Q:
[[130 122 115 129 130 132 121 120 133]
 [127 131 118 120 132 130 131 144 131]
 [132 125 121 134 135 143 129 128 132]
 [141 127 138 130 120 134 134 123 125]
 [135 133 137 130 122 123 127 119 123]
 [131 135 125 135 143 130 106 130 135]
 [138 123 125 129 132 131 134 133 128]
 [115 123 122 118 127 116 120 123 135]
 [120 129 138 118 123 130 134 124 129]
 [123 132 133 132 113 120 138 123 127]]
A: 121

Q:
[[130 135 131 129 130 133 146]
 [135 142 132 129 133 133 151]
 [129 130 129 128 129 130 133]
 [129 134 128 128 128 128 130]
 [130 130 129 128 129 128 130]
 [130 137 130 131 129 130 136]
 [131 130 128 129 132 133 135]
 [135 130 130 130 131 128 132]
 [128 134 129 132 128 129 132]]
A: 130

Q:
[[132 141 129 115 147 114 133]
 [119 116 135 124 121 150 129]
 [132 131 127 124 145 125 122]
 [133 115 120 123 130 127 126]
 [137 143 127 116 145 108 121]
 [117 128 131 153 128 140 130]
 [138 126 127 100 138 125 126]
 [149 141 122 101 138 109 127]
 [133 118 117 127 140 117 136]
 [141 144 124 133 125 114 121]
 [115 132 140 141 113 149 124]
 [123 114 130 120 126 142 130]]
A: 147

Q:
[[117 123 123 146 130 130 114]
 [144 106 116 126 148 134 135]
 [137 125 139 134 155 117 113]
 [150 151 122 113 129 103 122]
 [135 151 136 134 112 137 132]
 [112 150 113 108 146 134 123]
 [137 122 113 138 142 133 115]
 [122 142 125 125 122 122 121]
 [119 154 122 112 134 126 129]]
A: 130

Q:
[[134 132 132 133 127 132 127 118 131 130 129 123 118]
 [150 129 125 119 120 120 135 118 131 135 139 130 133]
 [120 136 146 125 137 130 130 111 129 114 121 116 126]
 [136 124 129 146 121 117 115 121 122 132 120 137 133]
 [124 129 115 119 128 124 129 133 126 124 143 120 128]
 [129 138 135 137 136 137 127 124 133 134 126 128 108]
 [119 131 127 126 138 126 136 131 134 123 139 132 131]
 [133 129 133 119 131 136 132 128 138 132 116 122 130]
 [121 121 116 124 127 119 126 133 119 140 131 130 115]
 [121 125 135 114 136 129 140 122 122 133 129 130 115]
 [137 126 124 119 134 133 133 122 137 132 136 123 127]
 [141 142 142 124 133 132 136 113 129 135 133 122 116]]
A: 129

Q:
[[155 131 111 105 147 131 118]
 [132 132 120 125 130 132 121]
 [104 128 147 145 109 128 128]
 [127 124 131 113 131 147 136]
 [128 126 141 115 131 134 135]
 [129 133 123 140 125 114 120]
 [113 130 127 146 113 123 121]
 [111 129 136 141 114 124 130]
 [115 127 130 143 118 130 127]
 [133 127 123 115 136 142 131]
 [134 128 130 119 131 129 122]
 [136 123 139 103 138 139 139]]
A: 147

Q:
[[127 129 124 115 137 134 124]
 [136 130 135 139 116 119 136]
 [126 124 112 134 125 133 135]
 [124 122 135 143 113 107 129]
 [118 143 131 133 127 130 128]
 [149 140 133 124 153 142 129]
 [120 132 139 142 121 124 119]
 [124 120 125 136 127 117 135]
 [129 139 121 130 129 120 115]]
A: 137
---
[[135 120 131 114]
 [133 123 107 127]
 [130 133 130 126]] Out: 131

[131 134 132 157] Out: 132

[[109 104 144 144]
 [127 143 151 130]] Out: 144

[[112 120 132 149]
 [155 111 132 106]
 [131 137 109 123]] Out: 132

[[146 129 134 138]
 [148 123 121 137]
 [150 133 113 142]] Out: 134

[[126 102 125 123]
 [137 125 133 122]
 [121 129 129 136]] Out: 125

[141 148 151 113] Out: 151

[[130 142 137 139]
 [135 151 138 118]
 [121 139 126 120]] Out: 137

[[147 128 124 126]
 [134 117  99 141]] Out: 124

[137 137 145 154] Out: 145
---
[[134 145 127 150 136 153 140]
 [134 131 129 126 134 115 125]
 [129 131 127 131 129 118 122]] ==> 129

[[101 111 115 114]
 [133 125 127 103]
 [140 136 134 138]] ==> 127

[[125 141 107 136]
 [117 141 138 124]
 [117 126 116 143]] ==> 138

[[116 130 124 122 134 144]
 [108  99 148 133 143 137]
 [119 122 116 115 141 114]] ==> 148

[[136 135 108 124 131 142]
 [128 128 107 127 128 140]
 [127 130 103 124 128 138]] ==> 107

[[136 111 128 136 125 154 124]
 [120 125 119 110 139 142 125]
 [123 123 128 121 147 144 125]] ==> 119

[[150 129 122 111 123]
 [131 134 124 140 121]
 [125 134 128 123 106]] ==> 124

[[115 104 132 116 126 153 138]
 [135 126 126 147 116 117 141]
 [141 128 142 139 110 123 134]] ==> 126

[[141 125 127 106]
 [147 121 117 104]
 [129 125 137 123]] ==> 117

[[144 109 130 136 123 121 135]
 [144 136 130 128 124 150 129]
 [144 112 132 126 136 125 123]] ==> 130
---
[[118 107 140 130 128 136]
 [135 134 119 134 111 145]
 [134 135 127 130 124 126]
 [143 152 114 105 100 154]
 [131 132 121 135 131 114]
 [128 157 118 119 119 117]] gives 128

[[122 151 142 100 131 144 111 124 105 105 134 144 148]
 [152 111 129 129 120 134 112 141 146 141 129 128 135]
 [115 100 142 138 130 140 122 135 106 117 132 134 146]
 [135 114 138 118 142 124 117 110 146 109 135 125 140]
 [153 137 106 151 108 131 142 141 108 141 115 129 119]
 [132 131 111 121 132 108 128 118 110 125 127 126 119]
 [145 145 131 138 119 130 123 144 110 150 135 102 117]
 [136 107 146 135 114 132 145 132 122 149 133 138 115]
 [114 122 147 113 147 142 105 105 125 107 148 148 132]] gives 144

[[125 127 136 134 120 104 137 118 135 127 121 120]
 [141 146 136 111 119 119 145 130 117 147 134 132]
 [119 121 121 134 114 145 119 136 136 108 117 124]
 [121 121 121 121 127 132 145 136 106 142 136 142]
 [106 147 117 131 119 127 129 127 113 113 128 142]
 [125 147 115 107 128 137 123 135 133 143 126 131]
 [129 135 102 130 109 145 121 131 120 119 132 133]
 [141 112 126 133 134 110 141 128 117 147 114 121]
 [135 120 135 123 134 110 125 108 136 142 136 124]] gives 121

[[128 128 128 128 128 128 129 128 129 129 128 129 128 128 128 128]
 [131 127 137 146 124 124 134 123 129 136 125 125 131 152 122 130]
 [128 128 128 128 128 128 128 128 129 127 129 129 128 128 128 128]
 [128 128 128 128 128 128 128 128 127 128 128 128 128 128 127 128]
 [128 128 128 128 127 129 128 128 128 128 128 128 128 127 128 128]
 [128 127 128 129 128 128 129 128 128 127 129 128 129 127 128 129]
 [128 128 128 128 128 128 128 128 127 128 128 128 127 128 128 128]
 [128 128 128 128 128 128 128 128 128 128 128 128 128 128 128 129]] gives 128

[[136 141 118 108 129 110 149 124 107 148 113]
 [132 136 126 122 139 122 123 129 136 132 120]
 [128 129 127 124 135 134 129 138 142 132 121]
 [111 124 140 133 134 132 131 139 126 133 133]
 [129 129 124 118 133 138 124 137 135 128 125]
 [105 126 150 111 106 110 142 130 143 106 129]
 [113 140 136 124 135 134 131 129 141 110 116]
 [147 137 110 138 131 118 149 132 152 128 104]
 [143 110 147 130 151 137 108 122 131 134 149]
 [112 120 119 119 127 129 128 133 146 133 134]
 [126 117 119 121 121 136 120 139 139 112 126]
 [127 127 126 130 131 126 134 131 139 135 128]] gives 148
---
[139 153 150 148  99 119 151] gives 139, 151

[[141 114 140 153]
 [129 124 129 132]] gives 141, 132

[135 120 148 152] gives 135, 152

[[117 144 149 133 108 117 118]
 [110 147 150 139 117 120 117]
 [148 109 112 118 138 137 140]] gives 117, 140

[[128 134 137 132]
 [153 118 134 128]
 [137 131 132 131]] gives 128, 131

[117 123 121 153] gives 117, 153

[146 111 157 122 102 121] gives 146, 121

[[133 139 138 127 141 109 105]
 [124 120 122 129 120 141 144]] gives 133, 144

[144 124 145 133 155] gives 144, 155

[126 116 128 118 152] gives 126, 152
---
[157 125 115 133 153] | 157, 153

[143 139  99 111 137 126] | 143, 126

[130 133 120 116 138 127 155] | 130, 155

[139 107 136 132] | 139, 132

[[125 123 120 128 147]
 [131 138 142 128  99]
 [128 127 132 129 116]] | 125, 116

[[132 129 123 131 116 127 121]
 [127 119 120 140 123 112 149]
 [126 129 128 127 129 128 128]] | 132, 128

[[134 123 109 131]
 [138 123 143 135]
 [152 112 119 140]] | 134, 140

[151 154 133 149] | 151, 149
---
[[130, 123, 127, 128, 153, 143, 114],
 [131, 141, 116, 118, 126, 124, 118]] -> 126

[144, 100, 140, 141, 132] -> 140

[[126, 129, 107, 121],
 [128, 128, 129, 128]] -> 128

[151, 111, 152, 147] -> 111

[126, 140, 123, 136, 102, 103, 154] -> 102

[132, 118, 102, 116] -> 118
